Stage of each row
[-172   -3  144 -110  -59   24  -60   -8   -7   -2  202 -452  -44 -163
 -132  -60 -256   41  114 -141  382  -75   55    5  -76 -186  -47 -102
  146  107  299 -149  101 -423  -41  -32  139 -147 -105  162 -105] -> 6
[ 158  -63   83   12  323  -94 -163 -363   83  160  -78  259  239  161
   27   65  315 -127  -32 -266 -258  -18 -183 -236 -149  195  -56   16
  203   61  -99 -169  387 -322  302   -9  -17  -19 -136  203   54] -> 21
[ -75   56  110 -140   34   65  -79   83   31  -79   92 -616  -19 -194
 -116 -261 -268   -7  118 -142  233 -154   28   -6 -236 -207 -151  -52
  171   21  304 -156  222 -531  -38  169   67  -83 -143  248  -66] -> 5
[ 233   42  215 -137  273  -33 -200 -191   89  185   14  584   41  298
  -72 -106 -175 -113  -27 -394  347   87  -78  -10   82  155  243    3
 -295 -318  -15   95 -205  505 -230  -23   94 -137   54 -306 -192] -> 19
[-361  129  172  -53 -365 -108  137  -48   65  131  222 -267 -322 -153
  -61   52   63  -12   66  355  118  257  335  194   88 -503  -17  -13
 -121 -243   16   20 -253  -65  -97 -272   52   27 -127  -94  -22] -> 3
[  78  155   94  -62  -16   11   22 -257  205  186 -204  322  -94  -31
   12  -27  142  -86  -25  260   -1  245    4  265  -85 -258   17  -29
 -221 -334  -81  -49 -120   12   78 -268  -32    2  -22 -312  -47] -> 14
[-200   -2  -17   92  -24 -173   39 -247  190    9   -2  287  -45   36
  183  269  434  -31   -6  220 -245  243   -7  129   78 -141  160  124
 -102 -301 -138   38 -151  -25  183 -130 -117  166  -19 -277   34] -> 17
[-161   64  418 -195  150  229 -266 -214   41   23  -16  -32  123   16
  106  -91  -66  107   46 -176  394  323 -336  -32 -355 -425 -105 -224
  125 -451   98 -314  227 -531  -91 -343 -156  -34 -316   38  191] -> 15
[-176  -13 -142   74 -148 -143  188  -48  138  -84   36 -184 -125 -181
   57   94  207 -147   78  285 -255   30  297  194   95  -63  -87  117
 -116  -10   32   54  -52  -36  232   91   33   96   -3  -30 -113] -> 9
[-176    6 -100  140   -4 -157   86 -196  214  -11  -31  245  -70  -27
  123  246  464  -77   51  270 -234  226   16  202   84 -130  102  156
  -49 -238 -153    9  -97  -84  255  -99  -63  164   19 -188    0] -> 15
[ 254   65  208 -146  270    1 -206 -205   95  179  -34  570   26  281
  -64 -147 -156 -110  -26 -352  366   95  -84   16   63  146  222   15
 -286 -320   -8   77 -186  454 -219  -42   98 -142   75 -298 -174] -> 17
[  42   32   53  -98   56  -72   43  153   -8 -142  196 -271 -183   88
  -70 -519 -149 -240  126 -190  189 -143  471   96  201  235  -68  273
 -148 -122  161  205 -176  480 -241  425  238 -113  165   13 -199] -> 4
[ -46 -169   26  110  226 -183  -13 -173   45  -83  222  372   58  281
  126  -29  344 -171   77 -292  -62   16  200  -16  290  407  143  278
   11 -131 -106  162 -129  492   26  159  118  -47  170 -121  -77] -> 22
[-236    9  192  -60 -114  252 -126 -144  -27 -183  108 -685  -55 -219
  149 -319  -58  299   31  -60  317 -160  135   48 -228 -293  -43   -4
  237  -17  299 -141   78 -596 -173 -140   -1 -172   29   70   90] -> 1
[ -31  101  -25   48  -65 -108   96 -231  232  194 -112  380 -135  -54
  -27  207  274 -101   21  337  -67  276   32  281   53 -242   93   25
 -189 -234 -154  -15 -174   16  189 -283    9   63   -3 -281  -84] -> 14
[-397  -48  478 -186 -178   45  -21 -103 -150   13  423    9 -181  156
   61 -122 -126  -74  121 -146  614  411  374   64  279 -138  -89  -70
 -174 -380  106   26 -275  478 -357 -338  152 -165 -111  -86   -1] -> 9
[ 145  241   -2 -120 -158  -66  113   -3  175  187 -105 -202 -254 -174
 -196 -245 -159 -146   -4  275  -27  -64  288  237  -69 -268  -41   27
 -276 -108   79   76 -163   37  -48   61  102  -42   10 -146 -215] -> 3
[   8   79   19   29  -50 -189   36 -350  225  242 -112  491  -61   49
   55  265  300  -48  -93  247 -220  199  -12  155   49 -157  215   15
 -240 -235 -152   50 -213   95  166 -255  -68   73    0 -412  -68] -> 19
[-168   19  178 -121  -86   29  -59  -46  -20   40  199 -461  -77 -153
 -148 -106 -218   59  101 -109  407  -65   81    8  -82 -220  -54  -93
  192  119  291 -169   96 -459  -58  -97  155 -178  -89  164  -71] -> 5
[-142  -27  -71  126   -4 -204   60 -294  203   12  -34  277   -6   27
  204  255  484  -31  -35  211 -377  135   19  108   69  -42  164  150
  -63 -186 -131   55 -107  -41  258  -71 -113  147   29 -275   19] -> 19
[ -47 -116  101   44  214    3 -136 -295   75  -12   39   49  206   32
  102   51  217   66   29 -238  -17  -59 -170  -79 -156   41   48   -4
  292   27   54 -176  231 -415  185  -90  -27  -83  -40   41   51] -> 22
[-189   -1  -93  123  -43 -102  138 -135  186  -57  -18  101  -93  -94
  107  140  413 -119   99  310 -199  221  126  254   71 -136  -27  145
  -34 -210 -113  -15  -60  -82  254  -84  -21  127    5 -114   -5] -> 13
[ -52 -164   97   82  218 -167  -35 -232   10  -58  220  395   57  327
  162  -65  375 -166   53 -301  -50   63  213  -51  295  418  108  268
   13 -154 -112  143 -117  506    3  100  108  -62  153 -120  -31] -> 21
[-125  -90  158   12  181 -146 -110 -178   42   -3  221  465    8  312
  105   81  196 -100   50 -293  177  216   47  -43  273  190  221  158
 -128 -328  -94  124 -216  456 -117  -17   55   -3   50 -198  -47] -> 18
[ 213  -99  -79   56  386 -121  -47  -65  122 -183    4  289  120  252
  137 -292  210 -251   47 -357 -234 -172  151    2  121  514   75  338
 -103 -193  -52  210  -43  530   19  494   50   -4  203 -132 -135] -> 21
[-228  -16  244 -142  -69  117  -94 -106  -16    7  158 -338    6 -158
  -47    8 -240   76   95 -122  426   75  -15    8 -142 -280  -99 -212
  101  -10  265 -219  135 -442  -40 -229   57 -138 -197  130  -31] -> 9
[-122  -69   60   41  173   85 -114 -180   81  -68   24  -36  101  -59
   37   52  164   37  123 -127  217   84 -172   46 -118  -78  -28   -5
  271  -26   72 -235  227 -512  172 -141   32  -53  -47  134   38] -> 13
[ 284   80  136 -127  313   50 -182 -100  129  121  -64  482   13  202
 -126 -213 -208 -144   41 -337  423   68  -96  102   25  118  166   34
 -256 -318   10   46 -144  390 -196   35  127 -139   93 -234 -210] -> 15
[  33  142 -134   49   64 -148   57  -46  327  193 -144  362  -75 -115
 -157  324  119 -180   78  247 -124  239 -161  228  -64 -320  109  -22
 -246 -305 -179  -28  -68  -98  224  -72  -48  184 -146 -149 -164] -> 14
[-176   -9 -154   94 -121 -127  183  -44  167  -81   19 -129 -113 -192
   50  130  216 -141   92  291 -232   60  239  223   76  -99  -68  107
 -114  -52    7   39  -54  -58  245   61   18  112  -14  -50 -113] -> 10
[-172    4  -84  133  -32 -159   86 -244  212    3  -51  251  -66  -24
  160  246  489  -48   19  302 -265  221   23  202   77 -129  113  151
  -54 -227 -150   10 -112  -99  262 -136  -79  157   33 -240   21] -> 16
[-122  -75   -8  -13   51 -142   40  139   22  -98  298  -40 -105   55
 -110  -19 -146 -235  176 -232  247   15  290   47  288  177   25  137
 -191  -84   88  151 -160  430 -107  259  213  -32   23   58 -252] -> 8
[-251  -44  301  -50   74   -9  -78 -113   -4   18  279  353  -90  228
   29    9   97 -108  149 -184  488  429   91   88  242  -66   66   49
  -91 -448  -75    7 -213  377 -202 -253  108  -58  -42 -117    1] -> 14
[ 115  -35  140  -20  295  -90 -177 -325   89  205  -37  296  216  155
  -24  129  220 -116  -17 -274 -154   59 -231 -227 -157   81  -24  -53
  149  -20 -102 -178  340 -300  236  -78  -31   -8 -206  180   38] -> 21
[ -86  -69   14  -42  -55  122   -6 -141   -3 -222   14 -626   17 -233
  120 -306  -58  124   41  -29  128 -309  185  106 -144   34 -116   41
  245  267  403 -127  163 -512   93   85   93 -196  130   46  -46] -> 7
[  42  122 -235    8  -40 -190  137  156  289  129  -45   -2 -120 -264
 -284  291 -217 -232  109  185 -108   -2   26  208  -27 -255   57  -61
 -358  -71   11   57  -83  -29  175  182   46  146 -159  -38 -357] -> 9
[ -71  173  -33  -29 -297 -200  198  -37  163  240   56 -122 -317 -192
 -221   63  -17 -117   34  390   -6   57  325  266  112 -328   55   19
 -216  -22   29   75 -267   19   40 -111  151  -14    2 -174 -217] -> 4
[  34   58  105  -88   90  -50  -35  133   -8  -56  225 -143 -184  143
 -105 -409 -146 -226  119 -268  238  -51  405    1  196  155  -27  235
 -217 -223   40  211 -173  514 -319  326  212  -76   75   88 -174] -> 2
[ 331  126  -10  -90  197   13 -130   96   99  107   41   29 -119   68
 -272 -319 -390 -152   44 -374  309 -250  205  -10   55  146  146  122
 -345  -88   36  200 -156  426 -328  311  229 -144  119   29 -343] -> 1
[  21   13  225 -113  248   92 -235 -241  104   18  -80   30  221   30
  105  -42    4   57  -21 -252   35   50 -324 -111 -352 -160  -11 -129
  116 -246   86 -207  267 -461   55  -70 -163  -11 -222    7   88] -> 20
[ 152  100 -341   84 -109 -308  253   13  227  117  -74  -90 -211 -186
 -209   50   96 -275   32  318 -376 -220  356  217  158   87   34  203
 -226  226   15  170 -127  100  285  309  186   56  138  -72 -338] -> 6
[ 120  232  -32 -111 -194  -99  145    5  189  198  -92 -201 -260 -208
 -217 -183 -165 -144    5  316  -32  -67  282  268  -55 -287  -18   12
 -267  -65  102   70 -180    4   -7   46  115  -42   13 -173 -236] -> 4
[ -25  -20  230  -82  214  103 -179 -230   94    9  -29  -43  213  -14
   97  -64   38   58   16 -229   19   25 -253  -76 -353 -180  -59 -133
  202 -196   85 -226  284 -479   80 -107 -136  -52 -212   50   94] -> 22
[  98  116 -275  113  134 -188   80   12  366  115 -175  328  -44 -141
 -168  331  153 -205   95  224 -230  112 -168  238  -50 -199  141   62
 -216 -203 -177    8  -41 -119  307   96  -27  211  -70 -118 -219] -> 14
[-103 -121  156   25  181 -117  -96 -250    0  -82  184  407   18  344
  219  -63  334  -99   24 -259   80  171  142  -40  292  323  152  244
  -64 -279  -79  131 -177  470  -82   16   61  -30  142 -194   22] -> 18
[ 101  179  131  -94  -18   26    5 -267  208  233 -222  351  -99  -21
  -11  -26   94  -87  -36  263   30  272  -22  262 -110 -302   13  -71
 -252 -363  -85  -57 -123   19   54 -308  -40   -4  -53 -323  -47] -> 14
[ -14 -126  -36   95  201  -91   23  -87   26 -139  141  224  -27  195
   62 -149  296 -254  151 -190   73   62  282   79  311  417  -34  306
   -8  -69  -69   97  -44  413   68  176  208  -56  190   49  -98] -> 12

Stage of each row
[ -16   44  171   46  356  -95 -172 -285 -224 -248 -161  -49 -113 -163
  -29  190  238 -157  231  -26  -72  177  170  255  206  439   40 -107
  264  -95   90  468  -17 -293  123  -27  169  144  280  -85  104] -> 19
[ -63  -62   74 -121   83 -251 -105   -1  135  -26 -225  -63   37  -74
   18   35   22  -47   21  132 -133  130   52  112  172  -41 -222    3
   43 -219   76  287  -52   52  137  -66  263 -215   73  -94   64] -> 4
[  52  153  -99  -16 -173  165   24   96  200   49   78 -230  301   42
  196  -10 -148  -45 -228 -216   13  -79 -139  219  -92 -112 -288  140
    5  -23 -282 -132  -14  -29  236 -283  155  -44 -127  -74   27] -> 2
[ 123   38  111 -170  168  -87   34 -100  278 -193 -153    4    1 -194
  119  -90  204 -180  116  178 -234  173   59  184  187   63 -257   41
   77 -342  -99  213   43  167  101   15  245 -217   94  -33   52] -> 4
[ -43  598 -145 -118  106  222   -6 -143    8  -21  186 -321   -1  -38
  205 -146  332  -82  207  117   19  130 -142  212   90  124  153   99
  111   31 -290  348   -3   -8 -146 -259    7  311 -354   -7   65] -> 20
[-193 -264  -13 -102  150  -95   59 -116  -79  103 -329  193 -145  110
 -240  313 -115  -14  180  248 -125  -86  111 -341   54  123 -144 -210
  -23   58  495  294   32   90  143  330   76 -305  409  -38  -43] -> 15
[-217  418 -349 -241 -259  246  122   69  128  445  147 -135   19  203
   62   14  -32   77   92  239   72 -217 -213 -249  -75 -298   11  114
 -171  255    8  165   38  287 -176  -54 -175   46 -419    2  -61] -> 18
[ -40  266    5  -12  443 -298 -181 -101   90 -310 -289 -362  138 -264
  300 -225  438 -186  204   -2  -93  537   60  652  278  282  -17   92
  256 -264 -293  467 -191 -169  174 -491  434  212 -112 -263  162] -> 6
[ -82  -19   53  -58 -363  134   40   74  -57  308   95  281    8   89
 -122  453 -358   31 -181 -199  244 -376    1 -188  -79 -136 -239  117
  -61  269  245  133   71   23  152  115 -137  -15   84  -19 -150] -> 27
[-247  -44 -123 -289  -71   65 -172 -130 -135  122  -55 -481 -180  257
 -320   49 -243  228  153  648 -419 -107  -73 -514   31 -270  -28 -244
   27 -177  335  138   36   69 -237  224  114 -581   30  266  208] -> 8
[ -69 -200  166 -202 -105  196  -52 -235 -281  139   71  107 -401  180
 -448  479 -222  137  170  433 -245 -381   91 -603   75   10  -67 -332
   10  -21  582  258  181   42 -164  584 -174 -424  418  287    6] -> 26
[-245  291 -354 -330 -135  189   21   39  110  291  -27 -467   19  202
   29 -106    9  164  196  488 -248  -62 -185 -229  -36 -339  -23  -24
  -98   21   20   80  -38  285 -196  -81   21 -247 -352   63  102] -> 8
[-205  491 -189 -251  -15  113  -28  -51   -8  243  101 -242 -113   71
   75  -20  254   68  272  351  -16   10 -139  -66  115  -92  167   18
  -38   99    2  444  -23  174 -259 -110 -100  155 -383    1   38] -> 20
[-194 -144 -179 -184 -200  253  107  -89  -75  291    5  -12 -137  340
 -349  267 -424  124   26  370 -172 -395  -76 -700 -148 -189 -148 -191
 -114  128  439  -16  157  162  -59  442  -95 -489  219  212  -18] -> 15
[ 150  -59  146  -73   34  -21   46  -34  248 -196 -235  151  197 -304
  197   98   71 -244   -7 -263  -67   79  153  395   33   84 -407  239
  135 -165 -158   37    6   47  359 -106  261  -79  158 -180   10] -> 7
[-166  -39  -30 -196 -116 -207  -93   92  146  159 -239  -54   82  -34
    9   96  -99   25    3  122  -76   17   35   14   75 -256 -247  116
  -19  -78  126  216  -67  140   99  -89  190 -228  -76 -114   50] -> 6
[ -97   55   49 -329 -424  286   -6  -42  -63  357  193  119 -215  136
 -245  384 -230  162   62  300  -95 -464  -34 -522  -45 -327 -123  -22
 -121   98  350  138  169  260 -213  379 -259 -300  -28  222  -16] -> 22
[   2  246 -141  -32  105  180  172 -100  125  -12  -21   20   87  -31
  141   -2  105 -185   89  -71   59   18  -51  113  -23  177 -100  100
   47   97 -131  149   45   44  145  -69   55  125   -9  -95  -60] -> 16
[ -50  -62   -1 -133 -195  -54  -41   91  180  107 -185   17  193  -95
   82  162 -160  -50  -91 -133  -35  -78   58  141  -24 -214 -356  207
   15  -36    0   16  -28   83  235 -122  169 -168  -17 -141   26] -> 7
[-193  120 -194  -59  143   -4  120  -35   44   98 -184  -22   35  101
   15   42    9  -59  117  114   45   57  -62  -82    9  101  -50  -21
  -19  140  117  278  -34   81  131  -28  107   -2   33 -116  -54] -> 15
[  45  112   52 -115  448   19  149 -259   98 -400 -192  -78  -88 -107
   12 -174  235 -203  246  310 -214  332   -4    8  139  350  -86  -89
  170 -263  -28  323   49   95   95  122  321 -201  250   58   33] -> 11
[-243  239 -439 -288 -128  380  191  -47   49  436   52 -230 -113  353
  -94   52  -38  135  270  534 -212 -298 -187 -523 -108 -215   36 -173
 -199  210  214   51   87  339 -235  214 -218 -230 -171  116  -17] -> 16
[  57 -150   77  -94 -117  164   22  -63   48  -49  110 -157  -14  215
 -211   91 -367   65 -208  223 -222 -186 -129 -372  -41  -99 -287 -188
  -13 -218  124  -80  134   32   81  252  153 -545  266  254   50] -> 1
[-228  -78  -28 -182 -157 -111 -152    7  -39  105 -102 -244   -4  143
 -226   84 -374  133  -92  276 -126  -48  -54 -318    2 -294 -170   -3
   36 -104  244  164   -9   21   -3   59  218 -433    5  113  114] -> 8
[ 216  426  204   45 -137  362    0 -162  -43 -289  430  -87  109 -142
   95   20 -104 -174 -246 -371  222  -27 -126  223  -62  165 -116  291
  254  -30 -400   97  133 -242  101 -164   94  221  -88  155   10] -> 24
[-177  228 -259 -273  -95  155  -89  -41   49  165   11 -538   -4  162
  -14 -106  -20  141  164  461 -326  -42 -134 -165   10 -280  -27  -58
   -3 -115   -7   71  -14  129 -203  -74   76 -284 -262  112  175] -> 7
[ -46  157 -248   11  -91  358  166   11   62   61  -17 -169  280   99
  136   82 -169  -73  -77 -253   59 -132 -115   84 -235   41 -205  117
   28  223 -172 -178   -2  -42  286 -178   80   31  -19  -87  -32] -> 12
[-180  282  -14 -293 -121  134  -65  -69 -113  256  105  -97 -227   86
 -103  199  111  145  240  395  -69 -140  -65 -259  110 -129   93  -79
  -51   78  230  426   29  181 -258  114 -152  -35 -182  100   27] -> 23
[ -81    9  160 -184 -114  -22  -48 -108  -48   98   17  195 -185  -12
 -200  267 -124   -5   42  181    2 -147   43 -285   95  -71 -113   17
   16  -23  294  366  108  104  -56  262  -16 -181  105   97  -13] -> 20
[-113 -123 -109 -227 -305  202   41   64   60  299  112 -211  -45  390
 -259  157 -433  239 -144  435 -250 -361 -204 -614  -93 -363 -243 -241
 -198  -62  291 -103  104  223  -61  296  -14 -623   83  258   25] -> 1
[ -80  296   58 -209  -66   62  -31  -84   -9   89  107   11 -134  -35
  -24  104   96   -1  124  197   31  -30  -49 -100  112  -50    8   73
   23    7   71  416   50  129 -135   49  -32   29 -150   62    5] -> 21
[  66  469 -217   56  259  338  171 -152   96 -319   74 -424  255  -22
  280 -306  149 -210   21 -138   12  262 -196  331  -99  313  -38  133
  206   -8 -505    4  -14 -136  197 -350  273  191 -126  -25   47] -> 12
[  69  104  -91   54 -101  329  -17  -18    0  -63  204 -454  231  207
   40   11 -262   38 -255 -116 -108 -129 -202   42 -145   13 -205  -85
   65  -66 -234 -228   28 -204  190 -168  160 -170   39  108   94] -> 1
[ 168   18   -1   41  -84  275  101   31  164  -78   72 -121  275   35
  160   89 -139  -88 -228 -278  -40 -124 -101  204 -117   76 -352   20
   21  -52 -247 -221   36  -62  348 -139  148 -107  133  -32   -8] -> 1
[-118   58  -75  -45 -355  319 -132  -81 -231  231  229 -200   20  213
 -206  334 -429  109 -143  -74    5 -411  -67 -276 -173 -168  -83    9
   54  185  138  -53  103 -203  -21   76 -104 -117    1  153   78] -> 19
[  30   83  362 -187  288 -145  -31 -246  -68 -222  -97  272 -335 -222
 -107  182  327 -119  299  304  -69  183  136  -25  334  308   -6  -96
  131 -207  254  696   64  108  -50  264   93  -37  257   53  -24] -> 24
[  20    8  224 -173 -258  279  -88 -184 -201   38  240   46 -209   56
 -288  369 -260   74  -22  140  -89 -333    6 -375  -15  -73 -114  -59
   75  -28  258  150  184  -23 -108  347 -102 -262  174  284   41] -> 23
[ -25  418 -309   27   33  470  143 -133   -2 -135  230 -528  205  205
   79 -226 -166  -63  -95  -16  -14   16 -288  -35 -215  101  -18   60
  134   74 -351 -135   56 -145   70 -200  160   -1 -147  146   66] -> 13
[ 141  245  237 -186   47  133   90 -148   94 -114   52  278 -123 -266
  113  161  309 -177  191   10   25   16   70  162  154  182 -120  125
   78  -68  -43  382   95  175   27   95  -23  117   36  -17  -66] -> 23
[ -16  491  -26    6   76  -25   38  -13  143  -67   60    5  172 -188
  294  -98  215 -220  -23 -267  310  219  -87  424   83  147  -27  341
  116   88 -339  403  -45  -40  145 -387  144  438 -296 -194  -54] -> 19
[ -23  434 -201  -16   89  249   87 -129   47  -31  128 -234   96   23
  162 -113  119 -140   72  -31   58   56 -137  142  -25  153   24  109
  100   88 -260  166   33  -61   25 -201   54  217 -187  -24   14] -> 17
[-207   94 -111 -169  -49    2 -149  -62  -65   19  -25 -463    2  161
 -157  -58 -241  121  -13  339 -192   38 -117 -232    6 -203  -61  -40
   91 -129   87  154  -17  -41  -80  -35  229 -340  -90  150  169] -> 8
